Below is a small trained network, with its code and all its weights. Each question gives an input and a target symbol and asks what happens when units are switched off, that is, made to give their printed mean instead of their output.

import numpy as np


def w(rows, s, z=0):
    codes = np.array(rows[::2]) - 128.0
    scale = np.full(codes.shape[1], s)
    scale[-1] = z or s
    return codes * scale


def f(y):
    return y / 2 * (1 + np.tanh(0.7978845608 * (y + 0.044715 * y**3)))


def softmax(a):
    e = np.exp(a - a.max(-1, keepdims=True))
    return e / e.sum(-1, keepdims=True)


def log_softmax(a):
    a = a - a.max(-1, keepdims=True)
    return a - np.log(np.exp(a).sum(-1, keepdims=True))


def net(x, mask):
    ids = ['ΔΠΩβγεζθμξφψ'.index(c) for c in x.split()]
    T = len(ids)
    res = E[ids] + P[:T]
    u = 0
    for l in range(2):
        q, k, v = (res @ M[l].T for M in (Q, K, V))
        z = softmax(np.where(np.tri(T) > 0, q @ k.T / 4**0.5, -1e9)) @ v
        res = res + np.where(mask[u], z, O[l][:, -1]) @ O[l][:, :-1]
        u += 1
        y = f(res @ A[l][:, :-1].T + A[l][:, -1])
        res = res + np.where(mask[u : u + 8], y, B[l][:, -1]) @ B[l][:, :-1]
        u += 8
    return log_softmax(res[-1] @ U[:, :-1].T + U[:, -1])


Q, K, V, O, A, B = {}, {}, {}, {}, {}, {}
E = w([
[74,62,170,168,102,127,41,92,148],'Δ',
[46,196,114,199,189,206,110,70,125],'Π',
[53,131,121,51,99,67,190,71,94],'Ω',
[116,63,151,149,103,174,22,184,175],'β',
[191,59,58,194,114,98,167,113,122],'γ',
[73,59,162,122,116,185,32,91,121],'ε',
[135,63,67,161,145,103,196,98,103],'ζ',
[156,164,58,89,45,159,139,108,126],'θ',
[75,111,112,140,73,91,17,180,180],'μ',
[173,160,187,126,96,129,156,91,96],'ξ',
[58,70,154,181,92,81,44,130,168],'φ',
[92,107,103,169,131,153,252,176,154],'ψ',
],0.017)
P = w([
[100,125,147,175,10,159,148,154,41],'0',
[118,129,148,147,83,160,129,164,89],'1',
[131,137,136,141,115,142,114,150,103],'2',
[139,143,135,131,135,129,111,139,123],'3',
[148,144,132,117,149,121,109,130,135],'4',
[156,144,132,106,161,113,104,117,151],'5',
[164,144,132,94,170,102,102,109,164],'6',
[167,143,133,82,177,96,99,101,179],'7',
[175,140,135,73,188,95,98,91,193],'8',
[181,140,137,61,193,87,94,82,204],'9',
],0.013)
Q[0] = w([
[197,132,163,114,166,83,138,107,51],'L0H0',
[92,246,129,162,198,179,111,110,155],'L0H0',
[34,78,168,137,114,129,56,126,140],'L0H0',
[125,78,196,125,116,185,121,176,174],'L0H0',
],0.013)
K[0] = w([
[136,121,99,98,113,144,135,53,248],'L0H0',
[61,100,103,196,185,199,118,128,133],'L0H0',
[107,131,126,179,56,164,104,119,77],'L0H0',
[76,98,122,148,43,117,167,166,86],'L0H0',
],0.014)
V[0] = w([
[56,108,121,167,125,58,105,23,210],'L0H0',
[174,103,200,109,172,159,74,15,58],'L0H0',
[113,208,1,50,133,117,98,126,60],'L0H0',
[166,63,60,102,168,253,38,70,101],'L0H0',
],0.0069)
O[0] = w([
[116,73,84,204,94,221,84,85,2,68],'L0H0',
[123,87,118,64,179,234,147,233,110,180],'L0H0',
[88,112,152,178,128,189,169,74,222,201],'L0H0',
[110,32,190,94,45,147,160,141,148,1],'L0H0',
],0.0079,0.0016)
A[0] = w([
[109,83,211,124,181,99,87,140,122,124],'L0N0',
[157,126,118,191,117,173,242,181,111,101],'L0N1',
[136,92,118,117,162,135,28,134,183,10],'L0N2',
[55,162,118,152,170,181,154,92,86,2],'L0N3',
[36,102,2,113,108,83,99,173,178,77],'L0N4',
[161,106,99,84,129,119,36,144,25,62],'L0N5',
[191,153,144,213,119,177,86,176,158,165],'L0N6',
[203,113,114,211,108,139,142,222,178,13],'L0N7',
],0.0092,0.0089)
B[0] = w([
[118,143,83,84,94,158,115,173,99,192],'L0N0',
[150,4,100,131,113,216,100,115,70,185],'L0N1',
[81,104,145,197,84,135,140,149,69,180],'L0N2',
[184,106,151,60,75,74,125,171,120,151],'L0N3',
[154,95,157,115,153,182,103,86,109,190],'L0N4',
[125,144,123,192,141,65,195,153,181,157],'L0N5',
[118,134,121,84,139,106,102,56,119,252],'L0N6',
[160,106,148,65,116,57,95,111,157,117],'L0N7',
],0.011,0.0036)
Q[1] = w([
[166,152,74,82,122,155,134,76,139],'L1H0',
[121,68,202,180,206,103,39,126,136],'L1H0',
[112,114,39,174,98,145,3,200,218],'L1H0',
[2,72,69,85,142,55,108,127,135],'L1H0',
],0.013)
K[1] = w([
[184,102,145,98,142,143,186,79,157],'L1H0',
[140,130,100,128,88,89,81,210,10],'L1H0',
[126,80,192,173,9,71,123,131,138],'L1H0',
[89,161,114,214,64,172,135,35,43],'L1H0',
],0.015)
V[1] = w([
[145,153,1,71,87,108,64,178,164],'L1H0',
[6,121,100,94,117,90,191,176,96],'L1H0',
[144,86,203,63,110,41,77,102,151],'L1H0',
[163,29,85,120,176,104,130,123,121],'L1H0',
],0.0094)
O[1] = w([
[32,99,40,153,60,141,111,114,220,64],'L1H0',
[158,60,91,2,186,132,175,34,181,20],'L1H0',
[11,89,74,90,150,47,117,136,20,70],'L1H0',
[85,92,240,135,103,16,151,112,160,1],'L1H0',
],0.0088,0.00099)
A[1] = w([
[135,6,65,149,110,125,163,126,118,63],'L1N0',
[129,110,105,210,235,22,166,133,149,7],'L1N1',
[37,65,126,226,137,210,175,210,90,79],'L1N2',
[62,175,156,150,208,127,53,129,180,141],'L1N3',
[179,61,2,188,165,140,138,97,122,76],'L1N4',
[139,215,112,183,205,55,115,108,188,124],'L1N5',
[147,157,156,128,31,110,129,163,101,93],'L1N6',
[143,95,74,134,246,77,195,205,129,91],'L1N7',
],0.0096,0.012)
B[1] = w([
[161,170,94,112,136,150,126,173,152,210],'L1N0',
[80,178,139,140,188,247,139,92,167,148],'L1N1',
[198,121,129,84,73,98,141,112,119,155],'L1N2',
[127,180,119,125,107,124,239,118,108,240],'L1N3',
[116,109,195,113,120,75,162,143,122,254],'L1N4',
[83,90,84,90,132,120,28,162,152,187],'L1N5',
[97,132,128,106,162,143,179,119,172,207],'L1N6',
[131,123,164,177,77,116,132,97,125,163],'L1N7',
],0.013,0.0041)
U = w([
[204,32,103,187,140,52,159,147,135,248],'Δ',
[86,35,231,77,60,191,37,112,71,122],'Π',
[132,101,132,51,176,105,155,41,122,89],'Ω',
[94,76,138,75,117,108,115,183,116,95],'β',
[52,105,200,90,108,108,146,164,131,57],'γ',
[114,86,171,45,156,162,127,184,176,68],'ε',
[158,162,253,46,100,119,88,108,188,2],'ζ',
[108,139,108,146,108,185,135,102,205,146],'θ',
[128,118,129,155,82,100,99,77,68,95],'μ',
[136,203,184,77,177,147,132,214,86,168],'ξ',
[81,22,127,206,223,133,105,136,141,239],'φ',
[153,153,159,78,119,73,54,107,161,91],'ψ',
],0.0059,0.0063)

Each question gives the input, a string of symbols that net reads in full, and the target symbol t.
The units are the heads (4 rows each of Q, K, V and O) and the neurons (one row each of A and B). Each row of codes is followed by its name. A weight is (code - 128) times the scale printed after its matrix; where a second scale follows, it is the last column's (O, A, B and U).
mask holds one flag per unit, layer by layer, with each layer's heads first. A switched-off unit (its flag False) gives its mean, the last column of its rows in O or B, instead of its output. The means were averaged over made-up inputs and are rounded, as every weight is.
A unit's drop is (log p(t) with every unit on - log p(t) with that unit switched off) / (log p(t) with every unit on - log p(t) with every unit switched off).
The circuit of an input: a set's keep is (log p(t) with only the set's units on - log p(t) with every unit switched off) / (log p(t) with every unit on - log p(t) with every unit switched off). Starting from the 12 units with the biggest drops (on a tie, the unit counted first), units are removed one at a time, each time the one whose removal leaves the highest keep (on an exact tie, the one counted first), for as long as the keep stays at least 0.8.
units of the circuit, in order: the units of the circuit, biggest drop first
unit that matters most: the unit with the biggest drop
top k neurons in layer l: the k neurons of layer l with the biggest drops, biggest first
input Π ζ ξ θ θ Δ β Δ, target Π: unit that matters most => L0H0
input Ω ξ ψ, target Δ: units of the circuit, in order => (L0N1; L1N2)
input ε Ω μ θ ξ β, target ε: units of the circuit, in order => (L0H0; L1H0; L0N0; L1N0)
input Δ ξ ψ ψ ξ, target ψ: units of the circuit, in order => (L0H0; L1N5)
input β γ φ φ Ω Π γ, target φ: units of the circuit, in order => (L1H0; L1N1; L0N7)
input γ Ω ξ ψ ψ Π ζ ψ θ ψ, target θ: units of the circuit, in order => (L1N1; L0H0; L0N3)
input φ γ φ Δ, target φ: units of the circuit, in order => (L0N5; L0H0; L1N1)
input ξ ξ ζ ξ, target ζ: units of the circuit, in order => (L1H0; L0H0; L0N1)
input ε ψ θ ε θ ε, target ε: top 2 neurons in layer 0 => (L0N0; L0N5)
input ζ Δ Δ, target ζ: units of the circuit, in order => (L1H0; L0N1)
input γ Π μ ξ μ γ γ ψ φ, target γ: top 4 neurons in layer 0 => (L0N1; L0N7; L0N2; L0N0)
input ξ ξ θ γ θ β θ ξ, target θ: units of the circuit, in order => (L1H0; L0N2; L0H0)
input φ ζ φ ξ ε ξ ψ Ω Π μ, target φ: units of the circuit, in order => (L0N5; L0H0; L1N1; L1N5)
input θ ξ ξ ξ φ Δ ξ Δ, target θ: units of the circuit, in order => (L1H0)
input ξ Π ψ Ω, target Ω: units of the circuit, in order => (L0N3; L1H0)
input θ ζ Ω ψ ψ Ω γ ξ Ω, target γ: top 2 neurons in layer 0 => (L0N3; L0N6)
input Δ ξ β ξ Ω ξ, target Ω: units of the circuit, in order => (L1H0; L0H0)
input φ ξ Ω θ θ β ζ ε ξ ψ, target Δ: top 2 neurons in layer 0 => (L0N1; L0N6)
input Δ θ γ Δ Δ, target Δ: top 2 neurons in layer 0 => (L0N5; L0N0)
input ξ Ω Ω μ ξ Π Δ, target ξ: top neuron in layer 0 => (L0N0)
input φ ψ ξ θ ξ γ ψ ξ, target γ: top 2 neurons in layer 0 => (L0N7; L0N2)
input ξ μ ε ζ ξ Ω ψ ψ, target φ: top 2 neurons in layer 1 => (L1N1; L1N3)
input γ Ω Δ ψ ξ ξ Π ψ γ, target φ: top 2 neurons in layer 0 => (L0N1; L0N0)
input ξ ξ ψ Ω Δ ψ, target φ: top 2 neurons in layer 0 => (L0N0; L0N3)
input φ μ φ ζ γ ξ ψ θ φ, target φ: top 2 neurons in layer 0 => (L0N5; L0N2)
input Ω ζ μ ξ θ ξ φ Π, target Π: top 2 neurons in layer 0 => (L0N3; L0N5)
